Below is a small trained network, with its code and all its weights. Each question gives an input and a class and asks what happens when units are switched off, that is, made to give their printed mean instead of their output.

import numpy as np


def w(rows, s, z=0):
    codes = np.array(rows[::2]) - 128.0
    scale = np.full(codes.shape[1], s)
    scale[-1] = z or s
    return codes * scale


def f(y):
    return np.maximum(y, 0)


def log_softmax(a):
    a = a - a.max(-1, keepdims=True)
    return a - np.log(np.exp(a).sum(-1, keepdims=True))


def net(x, mask):
    res = np.array(x, float).reshape(1, 4) / 4 @ E
    y = f(res @ A[0][:, :-1].T + A[0][:, -1])
    res = res + np.where(mask, y, B[0][:, -1]) @ B[0][:, :-1]
    return log_softmax(res[-1] @ U[:, :-1].T + U[:, -1])


A, B = {}, {}
E = w([
[34,198,101,150,168,202,105,138,51,226],'x0',
[99,122,125,82,2,179,156,138,231,225],'x1',
[232,229,161,24,172,138,103,170,151,163],'x2',
[158,127,131,78,36,183,22,112,53,71],'x3',
],0.0075)
A[0] = w([
[114,135,145,83,80,158,85,99,86,104,107],'n0',
[116,116,133,118,89,121,129,110,154,170,76],'n1',
[57,163,123,155,135,171,92,128,82,189,94],'n2',
[127,125,113,114,63,125,135,131,155,178,110],'n3',
[222,208,136,52,169,147,98,137,141,178,83],'n4',
[180,92,133,128,96,104,143,146,181,46,63],'n5',
[187,168,126,70,145,141,116,131,138,138,126],'n6',
[142,120,142,152,181,130,128,112,108,63,167],'n7',
[29,54,110,214,50,125,123,131,82,91,92],'n8',
[139,94,124,84,107,91,154,106,175,50,94],'n9',
[130,117,112,127,177,105,136,128,47,73,108],'n10',
[85,81,134,160,99,133,159,117,120,105,56],'n11',
[102,136,127,122,43,158,177,135,172,151,135],'n12',
[144,109,131,100,34,158,89,142,34,97,104],'n13',
[125,105,141,127,210,89,117,130,64,79,60],'n14',
[115,123,154,129,143,119,120,134,76,179,106],'n15',
[136,132,134,116,107,142,88,120,96,101,83],'n16',
[119,134,117,124,87,159,145,145,154,141,73],'n17',
[136,106,124,108,100,113,149,135,156,91,81],'n18',
[100,155,117,129,150,143,130,133,101,130,95],'n19',
[118,142,126,108,55,145,132,137,73,71,109],'n20',
[101,119,148,114,69,135,122,122,166,177,75],'n21',
[82,109,125,165,250,83,231,127,229,176,87],'n22',
[162,104,142,133,96,94,130,98,171,76,77],'n23',
[106,134,118,97,76,124,138,134,156,139,99],'n24',
[158,111,138,121,107,106,143,129,146,85,222],'n25',
[102,145,122,133,139,151,119,129,101,152,254],'n26',
[138,133,108,110,108,162,109,112,134,90,98],'n27',
[187,79,118,151,110,119,114,135,190,85,107],'n28',
[138,133,116,117,44,154,51,124,64,88,107],'n29',
[112,131,140,126,105,134,134,134,152,129,162],'n30',
[61,171,120,135,128,169,111,124,59,206,55],'n31',
[123,117,123,121,96,141,96,126,118,128,84],'n32',
[128,135,115,179,178,124,113,124,88,52,89],'n33',
[153,143,140,128,176,138,138,120,104,89,94],'n34',
[115,102,130,122,38,162,123,112,203,190,116],'n35',
[72,134,116,110,146,180,113,118,59,194,104],'n36',
[55,72,126,159,103,131,151,100,110,91,139],'n37',
[153,112,132,131,115,134,114,117,174,83,113],'n38',
],0.012,0.0097)
B[0] = w([
[133,130,135,183,137,120,132,123,170,148,187],'n0',
[141,142,134,137,164,128,103,126,112,96,158],'n1',
[120,143,141,140,109,121,197,135,84,120,197],'n2',
[126,119,133,142,149,133,86,122,88,103,186],'n3',
[157,202,129,32,130,142,134,117,189,85,215],'n4',
[136,167,124,144,97,145,196,150,83,126,195],'n5',
[132,148,140,64,124,131,118,118,166,130,189],'n6',
[101,98,123,127,111,132,63,126,94,105,208],'n7',
[164,203,133,22,123,158,135,111,194,103,252],'n8',
[108,144,141,136,108,130,180,124,85,127,195],'n9',
[118,112,130,146,156,124,71,126,86,98,201],'n10',
[162,194,119,78,172,142,148,133,157,97,167],'n11',
[109,94,125,134,148,116,66,136,98,103,214],'n12',
[138,119,132,197,153,132,128,117,181,167,218],'n13',
[138,139,108,139,185,125,88,147,86,87,192],'n14',
[141,127,118,144,101,126,156,124,111,95,152],'n15',
[147,128,126,166,165,143,138,135,150,130,160],'n16',
[139,146,119,135,174,137,117,124,118,89,155],'n17',
[118,149,133,137,125,144,152,139,101,121,158],'n18',
[131,135,145,122,141,141,148,134,93,120,150],'n19',
[139,126,128,178,136,117,132,133,174,135,184],'n20',
[157,135,111,126,184,137,98,146,93,108,178],'n21',
[155,139,139,251,147,144,133,114,226,180,246],'n22',
[124,135,143,131,139,124,189,130,91,121,180],'n23',
[124,133,120,142,157,132,107,131,108,104,168],'n24',
[82,77,113,106,50,107,141,125,94,177,224],'n25',
[69,30,114,106,14,90,97,125,99,185,222],'n26',
[147,132,124,155,148,139,138,128,144,134,154],'n27',
[120,129,119,129,100,119,182,142,99,132,193],'n28',
[130,125,133,204,139,134,123,121,179,172,220],'n29',
[121,117,111,129,122,114,107,118,112,131,168],'n30',
[136,159,141,147,133,143,208,141,69,113,190],'n31',
[149,142,141,141,164,140,126,139,137,126,146],'n32',
[132,115,112,125,180,120,80,146,96,100,198],'n33',
[136,125,124,123,162,144,99,139,106,100,159],'n34',
[116,96,117,135,156,116,60,141,79,88,230],'n35',
[115,133,113,136,98,121,194,142,92,127,193],'n36',
[143,158,149,45,119,118,116,132,169,131,220],'n37',
[109,130,132,144,111,128,156,125,108,128,170],'n38',
],0.029,0.013)
U = w([
[113,106,99,121,163,127,45,173,57,69,116],'0',
[102,145,147,122,78,143,232,177,47,120,103],'1',
[155,120,148,194,140,155,120,133,198,182,106],'2',
[168,178,148,2,104,160,117,130,178,99,148],'3',
[50,36,113,63,26,66,88,130,112,190,254],'4',
[148,50,152,54,207,142,202,114,108,155,86],'5',
],0.0081,0.0055)

Each question gives the input, the list of numbers given to net, and the class t.
The units are the neurons (one row each of A and B). Each row of codes is followed by its name. A weight is (code - 128) times the scale printed after its matrix; where a second scale follows, it is the last column's (A, B and U).
mask holds one flag per neuron, in row order. A switched-off neuron (its flag False) gives its mean, the last column of its row in B, instead of its output. The means were averaged over made-up inputs and are rounded, as every weight is.
A unit's drop is (log p(t) with every unit on - log p(t) with that unit switched off) / (log p(t) with every unit on - log p(t) with every unit switched off).
The circuit of an input: a set's keep is (log p(t) with only the set's units on - log p(t) with every unit switched off) / (log p(t) with every unit on - log p(t) with every unit switched off). Starting from the 12 units with the biggest drops (on a tie, the unit counted first), units are removed one at a time, each time the one whose removal leaves the highest keep (on an exact tie, the one counted first), for as long as the keep stays at least 0.8.
units of the circuit, in order: the units of the circuit, biggest drop first
top k neurons: the k neurons with the biggest drops, biggest first
drop when u is switched off: that unit's drop, to one decimal
input [5,-5,-7,-8], class 2: units of the circuit, in order	[n22]
input [8,-6,-8,-2], class 1: top 2 neurons	[n2; n31]
input [5,-4,4,-2], class 1: top 2 neurons	[n8; n35]
input [4,4,5,2], class 3: top 4 neurons	[n4; n25; n6; n10]
input [7,1,7,3], class 1: top 4 neurons	[n31; n8; n36; n2]
input [3,8,8,-6], class 0: top 4 neurons	[n8; n35; n12; n3]
input [-2,-3,-6,7], class 2: top 2 neurons	[n29; n13]
input [0,8,3,-8], class 0: top 3 neurons	[n35; n12; n29]
input [6,3,6,6], class 1: top 2 neurons	[n22; n31]
input [6,3,-8,3], class 3: top 2 neurons	[n8; n37]
input [-8,5,2,-8], class 1: top 2 neurons	[n5; n9]
input [0,1,-7,-7], class 2: top 2 neurons	[n22; n4]
input [4,3,7,6], class 3: top 3 neurons	[n4; n22; n6]
input [0,8,-6,-2], class 0: units of the circuit, in order	[n35]
input [6,8,5,-8], class 0: top 2 neurons	[n35; n12]
input [-5,6,4,-4], class 0: drop when n35 is switched off	0.2
input [3,6,2,-5], class 0: drop when n35 is switched off	0.1
input [-1,-5,-5,-7], class 2: drop when n22 is switched off	5.9
